Here is a tiny trained network, its code and every weight. The questions are about switching its units off for an input and a target symbol, where a switched-off unit gives its printed mean instead of its output.

import numpy as np


def w(rows, s, z=0):
    codes = np.array(rows[::2]) - 128.0
    scale = np.full(codes.shape[1], s)
    scale[-1] = z or s
    return codes * scale


def f(y):
    return np.maximum(y, 0)


def softmax(a):
    e = np.exp(a - a.max(-1, keepdims=True))
    return e / e.sum(-1, keepdims=True)


def log_softmax(a):
    a = a - a.max(-1, keepdims=True)
    return a - np.log(np.exp(a).sum(-1, keepdims=True))


def net(x, mask):
    ids = ['Ψαβεηθμστ'.index(c) for c in x.split()]
    T = len(ids)
    res = E[ids] + P[:T]
    u = 0
    for l in range(2):
        r = res
        for j in range(2):
            rows = slice(3 * j, 3 * j + 3)
            q, k, v = (r @ M[l][rows].T for M in (Q, K, V))
            z = softmax(np.where(np.tri(T) > 0, q @ k.T / 3**0.5, -1e9)) @ v
            o = O[l][rows]
            res = res + np.where(mask[u + j], z, o[:, -1]) @ o[:, :-1]
        u += 2
        y = f(res @ A[l][:, :-1].T + A[l][:, -1])
        res = res + np.where(mask[u : u + 4], y, B[l][:, -1]) @ B[l][:, :-1]
        u += 4
    return log_softmax(res[-1] @ U[:, :-1].T + U[:, -1])


Q, K, V, O, A, B = {}, {}, {}, {}, {}, {}
E = w([
[48,115,74,235],'Ψ',
[184,89,101,134],'α',
[225,62,102,42],'β',
[83,185,201,189],'ε',
[130,80,56,160],'η',
[32,63,6,76],'θ',
[142,184,10,197],'μ',
[151,249,215,17],'σ',
[140,34,64,138],'τ',
],0.016)
P = w([
[171,243,135,120],'0',
[22,2,98,131],'1',
[155,216,86,153],'2',
[48,47,168,76],'3',
[151,208,89,159],'4',
[53,28,162,88],'5',
],0.0089)
Q[0] = w([
[250,187,88,146],'0.h1',
[64,47,132,122],'0.h1',
[129,30,176,123],'0.h1',
[111,193,164,152],'0.h2',
[125,178,104,93],'0.h2',
[127,103,75,185],'0.h2',
],0.011)
K[0] = w([
[194,73,157,158],'0.h1',
[59,159,58,51],'0.h1',
[72,189,76,6],'0.h1',
[32,107,165,56],'0.h2',
[70,77,155,154],'0.h2',
[95,99,93,194],'0.h2',
],0.011)
V[0] = w([
[66,92,196,143],'0.h1',
[179,157,156,114],'0.h1',
[2,213,32,5],'0.h1',
[141,79,170,136],'0.h2',
[128,152,69,136],'0.h2',
[128,153,175,115],'0.h2',
],0.0069)
O[0] = w([
[159,148,195,107,99],'0.h1',
[161,124,185,107,103],'0.h1',
[7,136,104,93,254],'0.h1',
[119,126,149,106,97],'0.h2',
[141,132,109,135,160],'0.h2',
[117,68,102,159,113],'0.h2',
],0.011,0.0077)
A[0] = w([
[109,193,180,254,49],'0.n1',
[218,116,199,242,81],'0.n2',
[178,150,7,112,253],'0.n3',
[18,202,181,168,91],'0.n4',
],0.0077,0.0043)
B[0] = w([
[190,154,6,86,161],'0.n1',
[157,162,131,132,144],'0.n2',
[114,130,129,156,254],'0.n3',
[163,111,130,95,253],'0.n4',
],0.015,0.0096)
Q[1] = w([
[171,147,118,190],'1.h1',
[178,50,150,126],'1.h1',
[200,177,255,205],'1.h1',
[174,187,131,226],'1.h2',
[89,103,245,128],'1.h2',
[57,183,48,164],'1.h2',
],0.0075)
K[1] = w([
[142,145,122,237],'1.h1',
[51,141,207,143],'1.h1',
[180,41,93,44],'1.h1',
[44,254,59,255],'1.h2',
[211,80,207,51],'1.h2',
[113,160,60,205],'1.h2',
],0.0072)
V[1] = w([
[102,195,247,116],'1.h1',
[153,82,174,88],'1.h1',
[87,253,117,178],'1.h1',
[147,113,75,135],'1.h2',
[120,85,85,182],'1.h2',
[164,61,244,57],'1.h2',
],0.0061)
O[1] = w([
[176,133,241,153,10],'1.h1',
[172,211,90,2,51],'1.h1',
[143,188,103,185,198],'1.h1',
[134,206,108,110,183],'1.h2',
[152,146,191,50,161],'1.h2',
[96,117,95,173,1],'1.h2',
],0.0059,0.0084)
A[1] = w([
[139,250,124,141,89],'1.n1',
[113,82,153,92,149],'1.n2',
[103,103,15,103,1],'1.n3',
[41,82,165,156,130],'1.n4',
],0.012,0.0074)
B[1] = w([
[106,19,245,145,175],'1.n1',
[202,166,186,254,164],'1.n2',
[169,78,167,82,251],'1.n3',
[178,231,204,140,190],'1.n4',
],0.0084,0.02)
U = w([
[129,42,115,104,52],'Ψ',
[188,245,175,197,174],'α',
[232,254,67,77,146],'β',
[210,129,174,115,24],'ε',
[26,128,106,180,254],'η',
[54,109,98,58,107],'θ',
[70,56,173,171,68],'μ',
[55,121,219,89,97],'σ',
[97,156,88,148,213],'τ',
],0.0092,0.0087)

Each question gives the input, a string of symbols that net reads in full, and the target symbol t.
The units are the heads (3 rows each of Q, K, V and O) and the neurons (one row each of A and B). Each row of codes is followed by its name. A weight is (code - 128) times the scale printed after its matrix; where a second scale follows, it is the last column's (O, A, B and U).
mask holds one flag per unit, layer by layer, with each layer's heads first. A switched-off unit (its flag False) gives its mean, the last column of its rows in O or B, instead of its output. The means were averaged over made-up inputs and are rounded, as every weight is.
A unit's drop is (log p(t) with every unit on - log p(t) with that unit switched off) / (log p(t) with every unit on - log p(t) with every unit switched off).
The circuit of an input: a set's keep is (log p(t) with only the set's units on - log p(t) with every unit switched off) / (log p(t) with every unit on - log p(t) with every unit switched off). Starting from all 12 units, units are removed one at a time, each time the one whose removal leaves the highest keep (on an exact tie, the one counted first), for as long as the keep stays at least 0.8.
circuit, biggest first: the units of the circuit, biggest drop first
unit that matters most: the unit with the biggest drop
k most important neurons: the k neurons with the biggest drops, biggest first
top k neurons in layer l: the k neurons of layer l with the biggest drops, biggest first
which heads matter: for each layer, one digit per head in row order, 1 if its drop is at least 0.15 and else 0, layers parted by /
input θ τ β β θ θ, target σ: unit that matters most : 1.n4
input η ε β ε, target β: circuit, biggest first : 0.n1, 1.n1, 0.n4
input σ θ Ψ θ η, target η: circuit, biggest first : 0.n4, 1.n4
input η σ Ψ Ψ σ, target σ: 3 most important neurons : 1.n1, 1.n2, 1.n4
input β μ μ α η α, target η: circuit, biggest first : 0.n4, 1.n3, 0.n1
input α β τ θ α τ, target σ: circuit, biggest first : 0.h1, 1.n4
input θ μ θ, target θ: circuit, biggest first : 0.h1, 1.h2
input η β σ ε η β, target α: circuit, biggest first : 1.n2, 1.h1, 1.n3
input θ τ σ ε, target α: 3 most important neurons : 1.n4, 1.n2, 1.n1
input θ ε θ τ, target σ: 2 most important neurons : 1.n4, 1.n3
input α η Ψ τ Ψ, target Ψ: circuit, biggest first : 0.n1, 1.n4, 1.n3, 1.h1
input ε η Ψ, target Ψ: circuit, biggest first : 0.n1, 1.n1, 1.n4, 1.n3
input μ τ ε η η, target η: which heads matter : 00 / 10
input ε σ β α ε Ψ, target α: 2 most important neurons : 1.n4, 1.n2
input τ β β ε σ Ψ, target α: 2 most important neurons : 1.n4, 0.n1
input θ τ β η, target σ: circuit, biggest first : 0.h1, 1.n4, 1.n3
input μ ε θ β τ σ, target α: 4 most important neurons : 0.n1, 1.n2, 1.n3, 1.n1
input θ η ε β, target σ: unit that matters most : 0.h1
input σ ε σ α ε, target ε: circuit, biggest first : 1.n1, 0.n1, 0.h1
input β σ η η, target α: top 2 neurons in layer 1 : 1.n4, 1.n1
input Ψ ε ε, target ε: 2 most important neurons : 1.n1, 0.n1
input θ ε σ α, target α: 4 most important neurons : 1.n4, 0.n1, 1.n2, 1.n1
input Ψ β η Ψ σ ε, target α: unit that matters most : 0.h1
